Below is a small trained network, with its code and all its weights. Each question gives an input and a target symbol and asks what happens when units are switched off, that is, made to give their printed mean instead of their output.

import numpy as np


def w(rows, s, z=0):
    codes = np.array(rows[::2]) - 128.0
    scale = np.full(codes.shape[1], s)
    scale[-1] = z or s
    return codes * scale


def f(y):
    return y / 2 * (1 + np.tanh(0.7978845608 * (y + 0.044715 * y**3)))


def softmax(a):
    e = np.exp(a - a.max(-1, keepdims=True))
    return e / e.sum(-1, keepdims=True)


def log_softmax(a):
    a = a - a.max(-1, keepdims=True)
    return a - np.log(np.exp(a).sum(-1, keepdims=True))


def net(x, mask):
    ids = ['αβγζλπφψω'.index(c) for c in x.split()]
    T = len(ids)
    res = E[ids] + P[:T]
    u = 0
    for l in range(3):
        q, k, v = (res @ M[l].T for M in (Q, K, V))
        z = softmax(np.where(np.tri(T) > 0, q @ k.T / 4**0.5, -1e9)) @ v
        res = res + np.where(mask[u], z, O[l][:, -1]) @ O[l][:, :-1]
        u += 1
        y = f(res @ A[l][:, :-1].T + A[l][:, -1])
        res = res + np.where(mask[u : u + 4], y, B[l][:, -1]) @ B[l][:, :-1]
        u += 4
    return log_softmax(res[-1] @ U[:, :-1].T + U[:, -1])


Q, K, V, O, A, B = {}, {}, {}, {}, {}, {}
E = w([
[92,183,54,77,166,7,112,116],'α',
[129,80,201,55,33,142,181,106],'β',
[167,97,154,111,83,196,86,126],'γ',
[136,89,47,141,140,76,178,143],'ζ',
[247,183,154,140,150,107,160,102],'λ',
[177,149,65,208,4,206,176,126],'π',
[194,171,169,64,136,129,187,122],'φ',
[197,111,151,78,149,22,27,147],'ψ',
[158,207,205,169,111,45,147,155],'ω',
],0.016)
P = w([
[170,164,196,84,138,113,126,95],'0',
[78,168,161,142,159,200,115,113],'1',
[95,149,138,114,142,169,126,127],'2',
[115,114,117,69,120,152,150,158],'3',
[119,108,135,76,106,107,139,147],'4',
[75,109,134,121,97,91,101,121],'5',
[137,88,126,71,68,64,156,150],'6',
[140,50,162,42,104,1,130,163],'7',
[117,72,174,96,74,5,133,119],'8',
],0.007)
Q[0] = w([
[72,148,137,173,180,208,2,125],'L0H1',
[218,139,61,48,161,140,225,18],'L0H1',
[222,168,107,108,217,138,166,94],'L0H1',
[87,140,64,71,86,214,179,110],'L0H1',
],0.0091)
K[0] = w([
[187,233,128,81,204,182,64,146],'L0H1',
[61,57,34,122,150,132,158,12],'L0H1',
[100,127,45,105,149,114,130,53],'L0H1',
[96,146,100,96,72,174,176,49],'L0H1',
],0.011)
V[0] = w([
[134,128,76,86,109,114,220,72],'L0H1',
[101,2,110,190,155,100,213,119],'L0H1',
[105,53,114,161,112,71,142,121],'L0H1',
[85,150,106,90,83,151,85,75],'L0H1',
],0.0075)
O[0] = w([
[65,119,229,232,147,64,2,40,251],'L0H1',
[96,75,114,120,130,78,83,151,1],'L0H1',
[91,145,49,129,99,138,100,157,124],'L0H1',
[142,184,170,153,151,31,123,97,98],'L0H1',
],0.0057,0.0023)
A[0] = w([
[117,200,66,15,154,94,20,108,236],'L0N1',
[1,107,45,81,150,127,178,189,2],'L0N2',
[142,71,88,91,127,179,129,104,71],'L0N3',
[107,224,78,42,81,182,138,102,154],'L0N4',
],0.0081,0.00089)
B[0] = w([
[138,125,180,232,90,206,123,79,253],'L0N1',
[177,56,225,106,103,53,86,145,155],'L0N2',
[141,161,207,92,161,2,54,148,126],'L0N3',
[187,50,242,157,148,62,150,90,157],'L0N4',
],0.0071,0.0036)
Q[1] = w([
[88,138,147,153,88,136,1,113],'L1H1',
[111,157,168,141,134,196,112,73],'L1H1',
[197,115,240,176,55,140,93,140],'L1H1',
[59,130,68,96,138,176,187,148],'L1H1',
],0.0075)
K[1] = w([
[159,64,56,90,211,141,100,69],'L1H1',
[128,15,250,210,167,165,160,254],'L1H1',
[32,147,94,176,72,46,172,162],'L1H1',
[179,111,249,160,142,254,16,110],'L1H1',
],0.0064)
V[1] = w([
[6,77,91,220,107,60,187,221],'L1H1',
[245,145,255,188,102,80,126,213],'L1H1',
[148,4,40,142,148,43,198,71],'L1H1',
[160,166,46,83,81,113,139,40],'L1H1',
],0.0069)
O[1] = w([
[129,125,64,102,86,2,148,143,74],'L1H1',
[68,189,109,140,101,155,20,98,253],'L1H1',
[54,151,72,137,192,169,182,98,117],'L1H1',
[139,179,138,158,112,191,140,71,133],'L1H1',
],0.0084,0.011)
A[1] = w([
[177,217,24,141,199,137,148,180,1],'L1N1',
[82,58,17,127,169,42,205,144,153],'L1N2',
[163,188,196,117,91,105,254,188,197],'L1N3',
[231,180,131,88,110,50,159,44,72],'L1N4',
],0.0074,0.00078)
B[1] = w([
[2,106,121,181,138,141,101,35,114],'L1N1',
[171,143,118,65,101,232,122,138,253],'L1N2',
[108,193,81,116,114,139,109,100,137],'L1N3',
[48,90,116,134,134,202,70,136,255],'L1N4',
],0.0085,0.0028)
Q[2] = w([
[103,44,48,146,201,58,245,207],'L2H1',
[212,157,194,150,130,43,108,150],'L2H1',
[113,101,59,89,153,118,138,66],'L2H1',
[185,202,116,62,109,204,30,140],'L2H1',
],0.011)
K[2] = w([
[222,195,221,113,158,210,121,100],'L2H1',
[174,126,111,126,203,92,184,91],'L2H1',
[154,142,165,139,37,124,97,80],'L2H1',
[71,160,81,140,59,10,212,125],'L2H1',
],0.011)
V[2] = w([
[175,105,84,200,1,174,121,150],'L2H1',
[187,227,93,81,118,147,117,232],'L2H1',
[86,201,202,187,90,88,178,134],'L2H1',
[172,158,36,194,227,105,62,122],'L2H1',
],0.012)
O[2] = w([
[236,114,180,98,148,26,209,205,250],'L2H1',
[97,251,153,117,250,76,120,221,117],'L2H1',
[57,60,122,170,175,23,125,49,224],'L2H1',
[254,229,203,81,171,113,66,71,48],'L2H1',
],0.0083,0.012)
A[2] = w([
[209,175,82,203,179,172,134,137,13],'L2N1',
[254,121,76,159,44,161,147,137,149],'L2N2',
[181,162,190,87,119,98,118,97,39],'L2N3',
[88,215,161,146,141,206,226,75,3],'L2N4',
],0.01,0.0025)
B[2] = w([
[112,166,3,168,71,155,136,191,161],'L2N1',
[103,107,162,93,144,107,122,109,219],'L2N2',
[155,113,52,141,136,135,120,126,251],'L2N3',
[134,105,162,74,195,161,181,87,158],'L2N4',
],0.015,0.011)
U = w([
[186,112,81,168,76,165,12,207,39],'α',
[150,112,102,83,112,166,69,151,72],'β',
[60,131,96,97,203,113,22,167,255],'γ',
[91,32,84,197,143,186,116,186,72],'ζ',
[123,83,146,105,204,190,122,103,42],'λ',
[212,118,252,196,86,248,83,212,228],'π',
[177,119,96,88,88,152,32,42,163],'φ',
[231,68,136,180,159,133,206,165,86],'ψ',
[133,161,25,66,148,170,186,71,189],'ω',
],0.0036,0.0033)

Each question gives the input, a string of symbols that net reads in full, and the target symbol t.
The units are the heads (4 rows each of Q, K, V and O) and the neurons (one row each of A and B). Each row of codes is followed by its name. A weight is (code - 128) times the scale printed after its matrix; where a second scale follows, it is the last column's (O, A, B and U).
mask holds one flag per unit, layer by layer, with each layer's heads first. A switched-off unit (its flag False) gives its mean, the last column of its rows in O or B, instead of its output. The means were averaged over made-up inputs and are rounded, as every weight is.
A unit's drop is (log p(t) with every unit on - log p(t) with that unit switched off) / (log p(t) with every unit on - log p(t) with every unit switched off).
The circuit of an input: a set's keep is (log p(t) with only the set's units on - log p(t) with every unit switched off) / (log p(t) with every unit on - log p(t) with every unit switched off). Starting from the 12 units with the biggest drops (on a tie, the unit counted first), units are removed one at a time, each time the one whose removal leaves the highest keep (on an exact tie, the one counted first), for as long as the keep stays at least 0.8.
circuit, biggest first: the units of the circuit, biggest drop first
most important unit: the unit with the biggest drop
top k neurons: the k neurons with the biggest drops, biggest first
top k neurons in layer l: the k neurons of layer l with the biggest drops, biggest first
input ψ λ λ λ, target ω: circuit, biggest first : L2H1, L2N4, L2N1
input β ω β φ α γ ψ γ, target φ: circuit, biggest first : L2H1, L0H1
input ψ γ ζ ψ λ, target ω: most important unit : L1H1
input γ ζ β γ ω, target ζ: top 2 neurons : L1N2, L0N2
input ω α φ ω γ, target γ: circuit, biggest first : L0N1, L2H1, L1H1
input β ψ β γ φ φ φ, target ζ: circuit, biggest first : L2H1, L1H1
input α γ γ ψ γ β γ γ, target ζ: circuit, biggest first : L0N1, L2H1
input λ γ π ζ λ φ ζ φ α, target φ: top 2 neurons : L1N2, L0N2
input ψ β π ζ ζ, target ψ: circuit, biggest first : L1H1, L2H1
input λ λ ζ π ψ ψ, target ψ: circuit, biggest first : L1H1, L0H1, L2H1
input λ ζ λ, target φ: top 3 neurons in layer 0 : L0N1, L0N2, L0N4
input ζ ω γ ω λ φ ζ ψ λ, target γ: top 2 neurons : L1N3, L0N1
input ω λ ω, target γ: circuit, biggest first : L2H1, L1H1
input λ γ α λ ζ λ λ π, target φ: top 3 neurons in layer 0 : L0N2, L0N1, L0N4
input π γ ζ, target ψ: top 2 neurons : L0N2, L1N2
input β β φ φ, target ζ: circuit, biggest first : L2H1
input λ ζ ω, target φ: top 3 neurons : L0N2, L0N1, L1N2
input α λ φ ψ ψ φ, target φ: top 2 neurons in layer 0 : L0N1, L0N4
input β γ β λ ψ γ λ φ ζ, target φ: top 2 neurons in layer 0 : L0N4, L0N1
input φ ψ γ ψ γ, target π: top neuron in layer 2 : L2N3
input ζ β π, target ω: top 3 neurons in layer 1 : L1N2, L1N1, L1N4
input ψ ψ φ, target λ: top 2 neurons : L0N1, L2N4
input λ ω ζ λ φ λ ψ λ, target φ: top 2 neurons : L0N2, L1N1
input ζ ψ γ, target ω: top 2 neurons in layer 2 : L2N4, L2N1
input λ γ λ ψ, target α: top 2 neurons : L2N1, L2N3
input β λ β λ ζ λ λ π, target φ: top 2 neurons in layer 1 : L1N1, L1N4
